Rows are numbered. After the first four, each row is followed by the numbers of the three nearest rows among all rows above it, by straight-line distance, nearest first.
(in the rows, 100 means zero)
1: 109,89,124,94,103,126,89,159,116,105,98,120,145,132,87,114,96,117,123,101,104,102,128,109,84,132,124,134,107,99,134,121,120,121,104,116,104,121,132,164,116,119,142,154,141,112,118,104,116
2: 104,109,111,120,107,100,121,146,114,83,111,102,140,117,108,113,112,107,120,104,105,116,127,110,110,119,133,120,124,101,115,136,118,124,100,106,118,126,115,129,108,133,127,137,129,130,117,102,131
3: 105,97,105,103,97,116,109,141,112,117,106,107,142,116,103,108,111,114,119,110,106,99,101,113,104,122,117,132,112,104,131,120,122,125,100,120,112,117,115,137,140,112,144,143,139,134,122,107,106
4: 113,99,107,103,101,100,120,141,122,112,110,124,160,110,102,108,125,112,119,105,101,103,133,116,143,115,104,117,130,97,135,122,126,113,106,110,97,119,118,130,140,126,122,172,110,126,105,104,121
5: 89,125,79,129,99,91,177,89,95,132,136,92,138,80,129,108,147,86,115,120,99,105,90,128,179,83,108,119,123,107,155,126,111,149,111,101,104,102,122,97,190,121,82,62,123,122,106,100,111
4 3 2
6: 112,107,107,108,99,108,141,129,109,115,105,109,150,115,116,110,140,104,122,111,101,102,124,116,174,107,104,123,128,112,142,122,113,120,105,104,108,106,111,123,137,125,129,140,117,120,111,99,114
4 3 2
7: 112,108,92,114,100,107,143,143,113,123,113,107,148,93,107,117,151,97,136,111,103,101,91,123,150,110,111,121,118,113,159,111,123,128,101,122,109,107,102,121,171,111,119,128,133,124,118,102,109
6 3 4
8: 118,106,110,110,104,102,148,148,111,121,109,111,170,121,116,97,129,108,118,113,106,102,131,109,200,113,103,120,126,107,133,127,132,128,110,116,104,119,114,131,172,118,120,143,128,142,107,106,113
6 4 7
9: 101,111,100,101,97,99,125,132,107,121,111,90,129,107,111,112,117,103,126,123,102,108,110,117,117,104,137,128,115,110,119,127,108,122,107,100,115,120,122,113,121,133,109,130,147,130,106,107,115
2 3 6
10: 104,107,109,121,98,105,132,148,114,125,114,102,154,90,108,110,171,100,124,96,102,118,99,120,162,119,122,106,127,109,142,110,114,127,109,114,109,112,111,121,139,128,121,170,142,171,112,106,135
7 6 4
11: 109,111,108,118,99,98,127,134,109,125,115,106,139,118,112,112,129,101,125,107,97,104,109,118,136,117,116,134,120,102,130,134,113,127,112,111,111,118,119,113,109,134,120,135,126,128,112,107,119
9 6 2
12: 95,105,93,115,101,110,129,129,115,113,118,102,161,82,118,100,116,96,123,115,105,100,93,117,124,103,129,144,117,105,125,149,116,128,106,99,117,127,127,137,125,149,114,107,136,129,110,101,113
9 11 2
13: 92,110,97,114,99,107,128,124,111,113,111,101,155,89,106,113,128,95,121,106,104,105,116,116,126,109,115,143,128,99,140,126,117,127,98,101,104,123,118,144,131,132,115,120,132,119,108,104,129
12 11 9
14: 104,114,100,109,102,111,123,127,109,114,112,111,158,106,109,107,104,114,120,114,106,102,112,114,111,113,124,142,120,108,131,123,120,129,111,105,107,123,124,146,132,125,121,106,129,114,118,108,113
13 12 3
15: 115,107,125,100,106,125,105,121,112,107,108,122,140,142,93,117,105,115,119,103,104,101,115,115,93,118,123,129,111,113,116,110,114,114,96,109,106,129,113,143,132,115,128,137,119,105,118,116,124
3 1 14
16: 106,106,100,115,101,115,130,155,111,121,100,105,130,94,109,111,177,105,130,107,96,109,81,116,195,112,113,108,111,104,145,110,124,146,105,122,107,100,112,113,176,105,120,137,181,182,122,93,115
10 7 8
17: 115,98,104,114,105,89,133,145,115,124,107,103,165,121,116,104,134,98,114,111,96,108,138,117,190,106,111,124,121,98,127,146,122,135,118,102,110,110,118,122,149,135,115,121,128,164,103,102,117
8 6 11
18: 104,117,95,116,109,114,148,135,115,122,111,110,145,89,112,115,143,105,128,106,103,103,89,115,184,104,107,124,107,106,153,115,126,137,97,111,99,95,115,121,179,114,113,101,137,123,115,101,110
7 6 8
19: 111,116,108,108,102,108,120,108,98,114,116,100,110,155,123,104,131,116,116,118,99,114,119,117,154,100,124,112,110,109,107,134,121,130,113,101,111,96,105,95,143,117,109,120,140,148,103,104,121
9 11 6
20: 97,114,117,108,103,109,129,134,121,111,108,110,174,94,117,106,125,112,110,111,99,107,132,128,135,115,123,141,131,107,136,116,116,110,114,100,107,126,117,130,125,129,111,161,119,122,110,109,126
4 13 11
21: 92,117,100,108,102,110,126,138,111,110,112,104,170,105,106,100,130,94,110,112,103,108,127,128,112,103,141,137,139,110,136,130,119,109,107,106,115,123,119,131,113,126,118,155,128,121,109,103,138
20 13 2
22: 113,99,107,98,104,111,105,158,124,106,93,112,160,120,92,108,120,110,118,111,107,101,112,118,122,128,106,120,114,95,144,127,123,128,99,116,111,115,118,127,129,104,141,151,151,138,118,114,110
3 4 1
23: 77,125,73,131,92,90,172,121,99,125,137,88,146,62,122,102,151,100,122,117,97,98,76,121,164,88,105,127,120,116,157,124,112,133,106,97,108,106,119,111,158,125,87,77,129,122,107,89,97
5 18 7
24: 115,111,106,108,94,104,120,150,120,120,107,111,144,135,114,109,132,104,120,113,100,109,112,107,146,108,116,113,115,100,117,123,125,128,112,106,109,121,124,113,134,133,122,125,130,127,112,106,122
11 6 9
25: 109,105,111,112,98,115,115,149,111,116,115,116,142,108,105,110,114,101,131,108,105,103,104,119,100,119,120,121,122,94,125,130,127,128,101,112,117,118,112,134,142,113,143,148,153,141,113,97,126
3 22 2
26: 118,108,99,108,109,111,107,149,114,118,120,102,125,118,111,96,137,105,138,108,97,111,105,105,127,119,138,114,117,104,138,121,112,143,103,111,126,121,121,119,149,123,132,131,150,156,114,108,120
25 24 3
27: 119,104,119,105,103,126,109,146,119,117,105,116,123,132,107,116,113,111,138,114,104,110,92,108,107,117,130,116,109,105,129,132,127,123,103,110,117,111,117,127,131,114,131,138,151,140,109,108,111
25 3 26
28: 124,111,115,107,106,92,125,137,115,106,113,109,66,134,109,105,123,104,110,111,100,106,130,117,167,111,110,118,103,103,123,122,125,127,111,110,112,107,120,116,160,102,124,116,123,148,106,100,118
19 24 26
29: 100,99,106,100,104,113,109,146,116,102,104,125,151,106,105,117,118,108,113,106,106,104,107,117,129,117,105,121,125,97,132,115,110,117,96,107,101,113,122,136,127,121,139,180,136,124,122,101,130
4 22 3
30: 103,118,93,111,100,107,126,128,102,111,113,120,152,103,115,108,127,94,122,120,100,108,103,117,120,102,121,118,141,103,116,127,113,115,109,92,105,124,119,147,116,128,132,146,127,132,109,107,131
21 13 11
31: 102,99,96,128,103,116,135,164,116,110,109,110,180,60,92,123,106,102,139,108,104,93,82,110,133,125,109,110,123,97,137,128,136,127,108,109,110,116,126,155,138,117,130,142,162,148,122,103,109
25 22 3
32: 116,109,106,104,105,106,139,132,123,114,105,116,147,122,101,106,119,117,114,119,106,102,118,108,200,116,99,125,115,111,143,117,112,129,114,117,100,109,111,120,191,120,125,122,139,133,119,106,101
8 18 6
33: 108,111,104,107,99,109,120,149,125,110,118,108,168,102,109,107,122,102,111,120,98,100,123,108,141,112,114,125,114,102,131,128,117,122,103,110,109,112,122,123,152,122,123,134,134,127,112,108,116
24 4 13
34: 116,99,102,99,100,115,117,134,117,109,99,108,152,103,103,113,119,112,119,116,106,106,112,109,132,122,111,122,113,97,136,126,128,119,109,108,106,127,121,147,124,119,146,134,146,124,111,101,112
3 22 33
35: 122,103,105,104,99,105,131,134,117,125,106,100,137,136,113,104,121,101,93,116,99,107,134,111,133,112,115,117,111,102,125,128,111,120,112,108,115,124,112,129,136,137,123,136,130,142,107,94,122
24 11 33
36: 112,113,102,108,108,122,149,141,126,110,101,115,160,118,97,115,130,126,124,107,104,102,98,119,156,120,112,118,107,111,162,122,112,140,104,117,99,107,119,138,200,114,132,136,138,136,110,112,112
32 7 18
37: 101,96,104,111,96,127,132,155,116,104,110,111,163,64,101,113,134,111,131,120,95,99,86,113,124,114,110,104,122,110,139,133,128,131,109,111,111,104,121,137,153,117,129,147,164,141,129,95,115
31 25 33
38: 98,119,82,130,103,99,164,119,108,130,126,99,128,89,135,106,138,103,127,122,98,105,94,125,200,91,103,115,117,102,140,131,124,148,115,106,108,100,113,98,177,117,89,79,137,156,110,104,104
5 18 23
39: 101,113,109,110,99,101,122,132,113,109,107,109,157,105,100,100,128,105,110,109,100,108,135,107,136,112,101,137,127,103,139,126,112,115,104,102,106,123,111,133,134,133,123,126,124,121,111,99,117
13 33 20
40: 111,112,104,109,103,135,114,135,114,120,113,102,126,101,105,118,117,103,137,114,105,107,93,122,139,122,141,126,115,108,130,123,116,113,103,113,112,117,112,124,135,118,136,132,180,137,110,103,129
27 25 26
41: 98,133,85,112,100,96,165,87,111,122,121,100,131,107,133,102,146,88,106,110,97,107,106,130,190,87,110,117,124,116,144,125,106,125,108,101,113,104,120,98,143,134,87,103,106,121,99,99,115
5 38 23
42: 108,109,84,109,107,107,131,146,117,121,113,108,147,97,91,108,133,105,130,114,106,100,85,114,146,122,109,110,112,95,150,124,128,135,108,118,111,109,112,117,161,118,130,120,154,163,114,102,113
7 26 37
43: 111,101,122,106,101,131,116,138,125,108,110,114,140,117,96,110,111,109,127,103,107,108,112,114,92,119,125,123,115,110,135,117,120,123,105,111,107,118,115,144,130,108,143,158,141,126,117,105,122
3 25 27
44: 115,97,122,104,98,98,110,131,110,118,112,116,150,125,116,103,134,104,107,114,97,111,127,117,179,111,109,116,139,107,141,116,117,116,100,111,110,104,110,115,129,120,122,184,128,136,114,104,134
4 6 29
45: 115,103,119,102,95,112,107,128,118,108,108,107,131,139,110,110,114,114,117,107,103,105,120,114,135,117,111,121,117,102,123,130,120,127,102,122,108,112,116,119,129,123,129,144,125,140,111,104,115
24 35 11
46: 104,119,111,111,101,111,112,133,109,122,111,101,125,126,114,103,133,107,138,103,101,108,110,115,107,118,140,121,115,117,115,110,116,130,96,105,115,117,119,111,149,122,121,145,161,139,104,99,119
26 9 27
47: 105,113,118,111,99,132,103,123,120,111,107,106,115,140,111,119,117,111,140,105,103,114,112,108,111,108,133,120,107,112,129,120,115,141,105,109,108,112,108,116,131,106,131,129,156,133,110,113,108
27 46 45
48: 112,102,119,105,99,115,100,147,123,107,103,117,131,139,98,110,117,117,128,106,108,110,100,111,103,129,126,118,107,108,141,107,126,121,103,126,102,108,108,143,145,109,138,164,146,121,117,101,113
43 3 27
49: 110,108,101,109,101,107,137,129,117,110,118,107,141,133,108,111,117,104,114,112,102,101,126,99,139,105,118,133,118,106,126,131,118,121,113,108,107,116,110,136,140,135,123,126,123,125,112,113,117
35 39 24
50: 112,109,95,109,108,106,120,150,122,125,113,99,138,103,110,107,133,99,119,114,98,108,109,109,150,115,123,111,121,103,139,127,137,124,107,112,120,112,120,105,161,111,116,126,195,192,117,103,93
42 26 16
51: 116,108,115,99,100,102,118,145,121,118,116,105,154,125,114,103,111,106,110,110,101,107,140,111,145,101,132,130,107,106,110,145,121,127,100,104,109,118,112,124,130,126,119,123,111,142,110,105,122
49 35 24
52: 119,106,102,109,99,114,158,133,118,117,107,115,158,105,102,98,135,115,105,110,100,100,131,122,196,111,94,122,121,111,154,117,120,117,102,111,104,118,108,120,145,110,112,140,116,111,110,111,124
6 8 32
53: 123,101,108,116,107,109,137,141,116,119,114,115,141,98,103,114,155,122,109,101,98,109,101,107,200,109,106,107,108,97,150,129,126,147,112,110,106,104,116,115,197,112,113,138,150,171,125,100,110
16 32 18
54: 98,114,102,126,109,103,125,124,113,109,111,97,149,105,106,106,112,99,129,120,109,97,99,117,107,110,115,141,117,112,128,138,125,126,108,107,110,125,126,148,128,120,126,110,148,116,99,105,117
14 13 12
55: 123,109,121,104,105,135,110,124,117,99,101,124,139,140,107,122,105,116,112,111,96,103,128,105,121,117,113,129,110,119,139,113,115,120,92,112,99,115,113,126,138,117,138,138,126,118,112,108,114
15 45 43
56: 92,108,87,124,95,93,134,134,108,120,117,105,178,65,110,106,121,92,121,110,99,89,105,116,135,103,111,126,129,99,138,127,124,140,109,100,107,123,120,127,138,141,110,97,144,129,118,104,90
12 13 14
57: 111,112,89,103,104,111,154,144,111,118,110,110,158,77,107,116,125,103,116,107,98,91,103,125,167,105,109,128,122,107,155,115,118,138,107,107,104,109,115,140,165,129,121,131,134,129,117,97,115
7 18 6
58: 130,99,91,110,100,97,163,135,123,121,108,121,176,109,108,104,117,114,113,99,100,102,150,110,200,100,98,124,113,101,126,133,118,134,112,101,110,112,106,124,192,129,118,114,108,129,117,104,105
8 32 17
59: 113,99,115,115,99,109,115,170,133,113,103,111,160,108,101,108,120,106,129,105,97,114,113,106,128,124,130,108,114,91,131,138,118,117,100,104,128,124,117,138,152,124,140,137,155,163,117,102,123
25 22 26
60: 98,100,77,120,92,112,153,171,136,117,113,113,194,29,96,110,127,108,123,108,105,100,87,117,156,121,101,118,127,85,152,128,139,118,105,108,97,105,126,148,146,126,131,146,153,150,123,102,101
31 37 57
61: 97,118,107,107,102,129,116,137,110,110,111,105,126,115,99,114,120,97,159,119,99,110,94,114,104,124,167,125,105,101,128,125,117,119,104,114,120,120,115,127,137,119,129,126,200,133,110,102,123
40 46 27
62: 113,99,104,117,101,120,119,140,114,110,111,113,160,111,97,109,117,110,129,113,102,99,99,110,106,115,114,123,113,99,134,131,120,131,103,116,102,113,117,144,139,115,124,130,149,137,114,98,109
3 25 34
63: 111,108,114,103,98,106,118,144,120,111,118,111,155,130,102,109,127,111,118,110,101,109,116,103,141,118,125,131,102,94,125,125,117,134,106,109,107,113,119,135,146,121,122,133,126,133,116,100,114
33 24 49
64: 103,110,106,111,105,111,118,114,107,107,119,109,142,117,121,108,116,99,116,110,104,104,121,117,129,101,130,116,121,109,125,134,112,126,113,107,110,128,114,118,132,125,131,139,120,129,106,103,118
49 11 45
65: 100,117,97,113,106,101,113,110,108,117,114,107,143,115,103,113,108,112,110,118,93,102,124,109,114,105,124,149,121,109,127,128,111,114,111,102,108,140,118,156,114,134,111,134,124,110,108,96,129
14 13 39
66: 110,122,111,107,109,111,112,101,104,112,116,105,111,165,115,105,115,103,111,113,106,109,124,114,139,109,115,131,104,112,135,132,115,144,106,113,109,116,107,111,153,121,106,104,120,115,101,112,110
19 49 45
67: 116,120,112,112,104,133,104,136,117,108,109,107,111,138,102,121,118,118,134,118,111,110,101,111,109,117,129,118,105,107,127,120,117,144,114,119,101,112,106,118,165,118,122,137,190,153,105,102,111
47 27 46
68: 96,133,84,124,107,98,172,108,96,125,123,95,157,85,125,103,147,99,110,119,101,93,101,132,193,81,110,138,128,116,146,122,111,121,115,93,105,106,116,95,152,129,84,85,106,127,105,105,101
41 23 5
69: 108,99,102,108,96,115,124,142,124,114,107,116,151,124,104,102,112,113,120,105,105,105,123,105,140,119,112,134,112,95,137,145,118,125,106,103,111,130,115,126,145,133,126,136,132,132,112,107,114
63 49 33
70: 119,99,121,105,93,114,107,147,119,107,104,120,129,129,97,109,101,116,127,113,106,99,110,104,103,131,117,113,114,103,124,133,118,116,103,114,109,138,113,136,123,123,143,151,150,134,119,108,121
43 27 3
71: 105,117,93,117,103,106,126,124,113,121,116,96,124,108,104,103,121,103,145,109,96,100,92,112,124,113,121,133,101,97,132,133,126,141,107,103,113,113,119,111,136,125,126,111,163,139,109,112,105
9 26 54
72: 99,108,103,115,104,111,127,133,104,111,115,113,143,102,110,111,113,103,120,108,106,102,109,113,136,112,119,128,115,111,129,123,125,135,100,115,98,119,124,134,124,127,111,117,124,126,119,108,115
14 13 11
73: 104,112,105,107,101,104,114,103,105,119,107,107,154,134,116,107,105,103,120,115,99,107,143,116,100,103,117,169,123,122,123,117,107,109,97,106,102,143,114,153,109,129,120,132,121,121,100,103,132
65 14 15
74: 101,120,100,113,106,113,128,124,107,119,111,99,135,95,110,112,116,108,130,112,99,109,94,106,115,96,121,140,111,112,141,125,131,128,103,113,104,114,129,140,131,114,117,107,132,115,123,100,107
14 72 54
75: 112,110,86,125,98,104,151,135,112,121,111,113,200,90,99,112,129,103,110,117,103,98,121,114,189,107,101,146,122,106,141,123,117,129,105,114,102,118,122,133,154,126,118,114,126,129,113,96,109
57 8 52
76: 98,123,99,128,102,103,128,115,107,118,111,102,140,108,117,109,117,99,133,109,105,113,103,118,139,100,122,115,116,108,133,130,123,154,106,101,118,106,126,116,157,122,108,93,141,142,109,98,105
71 72 74
77: 105,124,90,122,108,109,123,116,110,115,121,91,137,116,110,108,120,102,138,118,108,114,105,106,119,108,138,126,115,105,115,143,127,137,112,101,115,114,124,116,142,130,109,100,159,153,111,103,126
71 76 9
78: 97,111,91,118,98,115,136,125,100,110,115,104,136,90,111,110,112,101,128,111,103,108,93,115,147,105,122,145,120,108,134,131,118,131,104,104,102,116,126,153,124,126,114,110,153,107,109,105,110
74 72 13
79: 103,104,106,109,100,103,112,157,123,127,110,108,165,131,104,109,115,105,112,115,105,114,152,104,137,106,124,139,115,103,125,148,116,112,118,104,114,127,119,142,135,128,130,128,136,124,112,112,119
69 51 49
80: 122,118,90,112,109,105,127,126,104,121,116,103,127,116,105,106,142,108,113,111,93,105,107,111,200,100,110,116,104,110,155,120,127,142,118,116,107,102,114,114,200,119,116,113,135,137,115,99,109
32 18 53
81: 107,119,95,112,96,113,144,139,101,116,112,115,141,122,116,104,130,111,116,120,103,110,102,121,171,101,103,128,113,110,148,111,112,129,111,113,109,108,111,111,151,116,110,110,122,119,113,107,117
6 18 7
82: 107,126,95,112,106,114,118,129,113,119,117,112,142,114,103,109,110,103,144,120,105,101,105,106,118,113,124,140,110,110,136,143,115,140,109,100,117,115,120,137,132,131,123,100,145,127,115,100,105
14 54 71
83: 108,96,115,105,101,111,116,128,122,117,105,118,130,147,107,108,103,108,118,105,103,107,133,99,143,114,121,129,114,102,121,120,112,133,112,104,101,122,115,128,131,129,133,145,128,135,112,106,119
45 49 69
84: 106,111,104,103,97,118,133,159,119,123,110,109,146,86,97,113,136,107,142,107,101,99,90,124,126,113,115,107,116,103,151,106,123,136,105,121,107,106,128,129,158,89,136,136,186,165,120,108,113
42 37 50
85: 102,111,88,123,112,109,144,113,101,113,120,105,137,105,113,104,141,100,124,115,105,103,109,108,148,102,97,123,117,111,134,126,111,125,113,102,106,109,115,119,142,120,107,107,135,129,112,92,113
81 76 72
86: 96,116,81,116,96,107,144,168,120,114,110,106,171,48,100,112,140,104,133,108,96,102,68,123,160,113,112,113,125,104,157,130,131,136,105,105,113,114,122,155,165,123,131,112,169,153,125,101,106
60 31 37
87: 116,112,105,98,100,110,117,130,113,118,121,96,136,139,110,103,110,114,100,110,95,103,148,103,149,94,109,139,106,104,113,144,112,132,120,100,110,124,113,119,153,126,113,102,115,128,112,110,116
51 49 35
88: 106,120,99,114,110,108,129,127,108,120,123,107,144,116,111,100,125,111,129,115,104,103,98,117,142,103,114,123,108,108,141,138,123,138,108,108,111,100,110,122,163,119,106,110,143,138,107,118,111
76 85 71
89: 116,106,120,112,100,112,115,145,118,107,104,114,171,144,100,117,99,111,113,106,107,105,138,101,165,120,100,120,105,101,140,132,119,135,105,107,103,110,118,133,172,113,131,142,129,133,113,107,110
63 69 33
90: 112,114,90,112,103,102,131,135,112,126,119,110,143,112,105,110,128,99,124,112,100,102,102,111,175,109,110,112,115,106,134,135,125,135,111,103,105,105,121,122,152,126,115,111,140,152,104,98,118
88 42 85
91: 111,110,108,117,104,99,129,142,121,114,112,117,152,118,102,110,132,106,113,105,104,107,152,110,175,109,103,120,119,102,117,122,116,122,105,101,106,117,121,134,136,131,120,132,121,131,115,109,112
6 39 49
92: 107,108,95,105,102,113,142,147,120,113,112,106,158,92,97,112,115,109,122,111,115,89,99,111,132,116,103,123,112,106,143,136,117,150,101,103,107,118,120,145,160,118,124,125,137,135,116,111,105
62 57 33
93: 104,115,106,116,110,122,132,126,118,117,119,103,131,100,106,99,125,108,125,120,105,107,103,116,124,98,111,121,116,105,143,118,121,138,106,111,115,107,120,118,155,118,122,115,150,127,106,107,116
88 71 76
94: 110,104,107,106,108,100,136,143,119,110,108,112,153,109,105,116,129,114,125,111,106,96,122,118,160,102,112,130,116,99,132,129,118,130,108,109,104,110,113,126,150,120,134,128,120,130,114,106,125
6 33 63
95: 103,113,110,106,100,106,123,146,108,123,103,115,157,121,104,105,115,100,104,104,98,94,129,119,122,108,111,118,125,104,133,118,123,124,112,105,99,127,110,129,125,127,132,138,128,130,111,100,127
39 35 64
96: 113,110,92,114,100,102,140,132,116,119,105,99,158,109,107,114,120,107,115,118,100,99,114,117,171,99,108,128,114,101,141,134,117,137,116,101,105,119,110,121,174,125,111,115,121,120,109,101,103
94 81 90
97: 102,115,115,112,99,97,139,131,114,117,115,103,139,114,112,111,139,102,109,108,104,102,117,114,157,104,112,120,113,111,139,117,126,120,115,107,109,110,126,109,135,138,107,145,129,135,105,102,114
6 11 24
98: 105,112,106,107,112,98,144,110,113,117,110,104,157,115,122,111,124,105,104,113,102,101,138,121,137,100,108,135,128,109,141,119,115,126,108,103,102,126,106,130,142,127,104,116,111,113,106,105,120
39 49 13
99: 97,105,109,113,105,117,119,149,106,115,104,119,168,102,95,108,121,121,127,112,100,99,102,122,117,125,113,127,127,104,143,121,117,126,103,117,99,117,119,137,139,112,137,145,141,122,118,103,112
62 3 22
100: 118,112,91,111,103,107,138,126,119,118,114,111,144,117,105,108,126,110,123,117,104,113,110,120,182,108,105,111,114,102,143,124,119,152,108,103,101,105,118,120,192,109,115,100,130,134,113,108,110
80 96 32
101: 103,116,92,116,100,102,141,129,110,119,112,108,151,77,109,111,139,97,95,107,98,114,89,122,156,103,106,124,135,111,147,120,116,130,103,107,102,109,120,130,144,123,104,118,121,129,111,101,122
57 85 13
102: 104,108,105,108,96,104,120,133,118,116,111,117,151,105,105,110,120,101,110,105,101,98,120,111,123,113,118,116,117,101,120,132,123,128,100,107,110,115,112,124,125,136,126,124,141,128,108,106,121
95 72 33
